Here is a tiny trained network, its code and every weight. The questions are about switching its units off for an input and a class, where a switched-off unit gives its printed mean instead of its output.

import numpy as np


def w(rows, s, z=0):
    codes = np.array(rows[::2]) - 128.0
    scale = np.full(codes.shape[1], s)
    scale[-1] = z or s
    return codes * scale


def norm(h):
    return h / np.sqrt((h * h).mean(-1, keepdims=True) + 1e-5)


def f(y):
    return np.maximum(y, 0)


def log_softmax(a):
    a = a - a.max(-1, keepdims=True)
    return a - np.log(np.exp(a).sum(-1, keepdims=True))


def net(x, mask):
    res = np.array(x, float).reshape(1, 8) / 4 @ E
    u = 0
    for l in range(2):
        y = f(norm(res) @ A[l][:, :-1].T + A[l][:, -1])
        res = res + np.where(mask[u : u + 16], y, B[l][:, -1]) @ B[l][:, :-1]
        u += 16
    return log_softmax(norm(res)[-1] @ U[:, :-1].T + U[:, -1])


A, B = {}, {}
E = w([
[132,167,166,46,140,91,117,149,112,205],'x0',
[60,196,84,141,122,104,148,123,145,12],'x1',
[171,100,151,101,73,71,129,64,67,186],'x2',
[203,88,147,67,152,32,147,75,203,134],'x3',
[143,226,82,215,59,106,207,64,125,204],'x4',
[124,134,158,92,141,76,173,205,87,92],'x5',
[140,113,2,2,167,165,69,109,17,106],'x6',
[77,194,145,111,77,62,103,72,177,61],'x7',
],0.0058)
A[0] = w([
[44,166,129,135,156,91,154,73,141,48,67],'L0N0',
[91,45,96,82,152,192,72,176,97,98,56],'L0N1',
[151,111,170,145,135,84,146,176,150,93,98],'L0N2',
[254,91,147,79,121,103,204,162,96,163,60],'L0N3',
[104,188,129,115,139,65,103,107,125,24,33],'L0N4',
[73,177,231,181,154,102,154,191,173,131,4],'L0N5',
[110,119,86,231,129,184,219,169,157,80,120],'L0N6',
[111,124,161,151,119,100,138,36,192,157,30],'L0N7',
[110,157,182,212,133,157,122,121,102,97,113],'L0N8',
[85,125,175,182,121,133,133,70,168,166,122],'L0N9',
[171,218,168,201,123,111,209,171,180,118,78],'L0N10',
[111,105,39,103,164,177,108,139,145,107,91],'L0N11',
[72,186,161,228,100,127,131,106,217,111,45],'L0N12',
[67,163,78,189,88,174,178,129,67,177,80],'L0N13',
[91,137,146,141,175,189,111,146,254,96,58],'L0N14',
[117,115,60,168,186,160,142,154,171,90,4],'L0N15',
],0.007,0.0048)
B[0] = w([
[165,103,97,55,112,54,162,171,156,112,217],'L0N0',
[131,72,194,135,137,203,35,85,105,128,235],'L0N1',
[132,211,133,74,129,132,126,167,150,156,188],'L0N2',
[107,68,106,50,169,66,156,115,149,204,218],'L0N3',
[126,148,91,40,56,61,159,108,138,31,209],'L0N4',
[13,194,255,131,85,149,153,227,239,198,215],'L0N5',
[164,56,67,172,148,157,211,143,173,122,243],'L0N6',
[188,111,171,188,110,73,31,110,113,110,183],'L0N7',
[149,70,82,105,80,114,167,175,146,160,198],'L0N8',
[133,152,200,175,64,110,137,118,173,130,211],'L0N9',
[50,109,148,114,79,152,107,208,133,143,244],'L0N10',
[106,146,118,105,171,155,98,44,165,164,196],'L0N11',
[142,80,163,78,170,126,140,112,87,199,253],'L0N12',
[183,131,84,151,23,165,168,167,64,151,211],'L0N13',
[75,193,126,120,192,98,135,165,162,158,217],'L0N14',
[220,122,62,194,207,184,197,62,239,59,158],'L0N15',
],0.0071,0.0047)
A[1] = w([
[73,150,56,182,111,184,157,107,90,163,131],'L1N0',
[140,69,128,42,226,89,89,123,102,194,74],'L1N1',
[145,117,100,128,234,181,125,121,171,96,107],'L1N2',
[186,41,177,133,105,107,108,149,218,94,141],'L1N3',
[97,101,92,254,99,169,176,139,96,90,26],'L1N4',
[207,83,165,166,131,96,62,46,142,145,64],'L1N5',
[118,76,191,130,179,184,41,137,67,87,35],'L1N6',
[134,133,78,172,250,198,150,116,169,62,2],'L1N7',
[130,52,132,103,155,200,45,126,114,103,74],'L1N8',
[135,150,130,170,51,126,46,114,106,160,137],'L1N9',
[102,152,179,212,132,94,113,100,179,146,133],'L1N10',
[129,94,135,125,160,180,52,181,83,94,57],'L1N11',
[108,175,128,83,149,69,147,119,101,3,65],'L1N12',
[235,95,70,123,99,191,122,89,69,102,138],'L1N13',
[137,210,67,104,140,182,71,132,40,152,112],'L1N14',
[171,77,127,181,143,113,169,174,93,146,135],'L1N15',
],0.0096,0.0059)
B[1] = w([
[201,148,64,98,148,185,166,102,84,104,182],'L1N0',
[136,29,121,79,141,82,144,169,66,166,254],'L1N1',
[93,81,131,124,159,166,139,46,183,71,192],'L1N2',
[126,212,100,165,135,154,110,78,100,151,250],'L1N3',
[208,51,42,152,94,148,109,183,87,196,166],'L1N4',
[179,127,134,177,193,52,108,90,102,82,188],'L1N5',
[50,83,240,84,31,201,45,176,48,91,194],'L1N6',
[107,41,93,163,221,129,173,38,221,122,171],'L1N7',
[74,128,205,141,113,212,88,201,132,114,215],'L1N8',
[141,188,90,133,205,144,100,119,149,81,177],'L1N9',
[129,180,182,161,154,130,156,152,121,73,197],'L1N10',
[81,61,190,182,79,129,72,91,104,72,180],'L1N11',
[80,123,56,56,2,52,83,122,172,67,196],'L1N12',
[48,181,203,126,150,123,126,149,162,142,214],'L1N13',
[143,216,164,73,160,176,102,62,87,150,189],'L1N14',
[135,63,86,108,96,101,94,144,117,74,188],'L1N15',
],0.0096,0.0073)
U = w([
[212,182,197,222,183,36,85,57,121,93,120],'0',
[37,46,226,63,131,211,34,119,71,90,130],'1',
[171,231,73,51,170,204,115,56,33,140,12],'2',
[218,54,32,205,53,191,214,209,94,155,148],'3',
[78,143,51,28,29,24,107,105,170,33,165],'4',
[53,197,228,181,78,114,199,235,231,164,215],'5',
[73,59,66,166,217,204,186,48,254,52,2],'6',
[189,31,150,43,198,22,169,155,52,227,146],'7',
],0.014,0.0035)

Each question gives the input, the list of numbers given to net, and the class t.
The units are the neurons (one row each of A and B). Each row of codes is followed by its name. A weight is (code - 128) times the scale printed after its matrix; where a second scale follows, it is the last column's (A, B and U).
mask holds one flag per neuron, layer by layer. A switched-off neuron (its flag False) gives its mean, the last column of its row in B, instead of its output. The means were averaged over made-up inputs and are rounded, as every weight is.
A unit's drop is (log p(t) with every unit on - log p(t) with that unit switched off) / (log p(t) with every unit on - log p(t) with every unit switched off).
The circuit of an input: a set's keep is (log p(t) with only the set's units on - log p(t) with every unit switched off) / (log p(t) with every unit on - log p(t) with every unit switched off). Starting from the 12 units with the biggest drops (on a tie, the unit counted first), units are removed one at a time, each time the one whose removal leaves the highest keep (on an exact tie, the one counted first), for as long as the keep stays at least 0.8.
units of the circuit, in order: the units of the circuit, biggest drop first
most important unit: the unit with the biggest drop
top k neurons: the k neurons with the biggest drops, biggest first
k most important neurons of layer l: the k neurons of layer l with the biggest drops, biggest first
drop when u is switched off: that unit's drop, to one decimal
input [-2,-6,-7,1,3,-6,6,-3], class 6: units of the circuit, in order : [L1N7 L0N15]
input [2,-5,-5,4,-2,3,2,2], class 7: top 3 neurons : [L1N1 L0N3 L0N10]
input [-4,4,8,-1,-7,-5,-5,5], class 0: 2 most important neurons of layer 0 : [L0N7 L0N9]
input [5,2,-7,3,-3,-4,-4,-7], class 6: most important unit : L0N15
input [-8,8,7,-5,-6,-3,-4,-1], class 3: top 2 neurons : [L1N4 L0N8]
input [8,-2,6,1,-2,4,-4,6], class 5: units of the circuit, in order : [L0N5 L0N1 L1N15]
input [-3,5,-5,4,1,-8,8,4], class 6: top 2 neurons : [L0N15 L1N7]
input [-4,0,-6,4,-2,-1,6,-2], class 6: top 4 neurons : [L0N15 L1N7 L1N2 L0N11]
input [8,8,8,-7,-2,-4,7,5], class 4: top 3 neurons : [L1N12 L0N4 L1N3]
input [3,2,-4,-3,3,4,5,-4], class 2: top 4 neurons : [L0N13 L1N14 L1N0 L0N12]
input [-6,1,-3,-8,3,-3,-6,8], class 3: top 2 neurons : [L0N6 L1N4]
input [-2,0,4,3,4,-2,-6,6], class 0: top 2 neurons : [L0N7 L1N5]
input [-1,-6,-1,2,-7,-7,-8,4], class 0: 2 most important neurons of layer 0 : [L0N7 L0N10]
input [8,8,6,-6,-7,1,-6,-6], class 5: units of the circuit, in order : [L0N5]
input [-2,1,-3,5,-3,-5,1,-6], class 6: top 2 neurons : [L0N15 L1N7]
input [3,-2,8,5,-4,-5,7,3], class 7: top 2 neurons : [L1N1 L0N3]
input [-8,6,-5,-7,7,2,5,7], class 3: 2 most important neurons of layer 0 : [L0N6 L0N13]
input [4,5,-2,-7,-6,-3,-2,6], class 4: drop when L0N4 is switched off : 0.1
input [-8,1,-6,2,-4,0,-4,-6], class 6: drop when L0N11 is switched off : 0.0
input [-6,-3,4,-8,3,4,4,8], class 2: most important unit : L1N14
input [-7,7,8,8,-2,2,0,-7], class 7: drop when L0N3 is switched off : 1.1
input [0,-2,-7,2,0,-3,2,5], class 6: 2 most important neurons of layer 1 : [L1N7 L1N2]
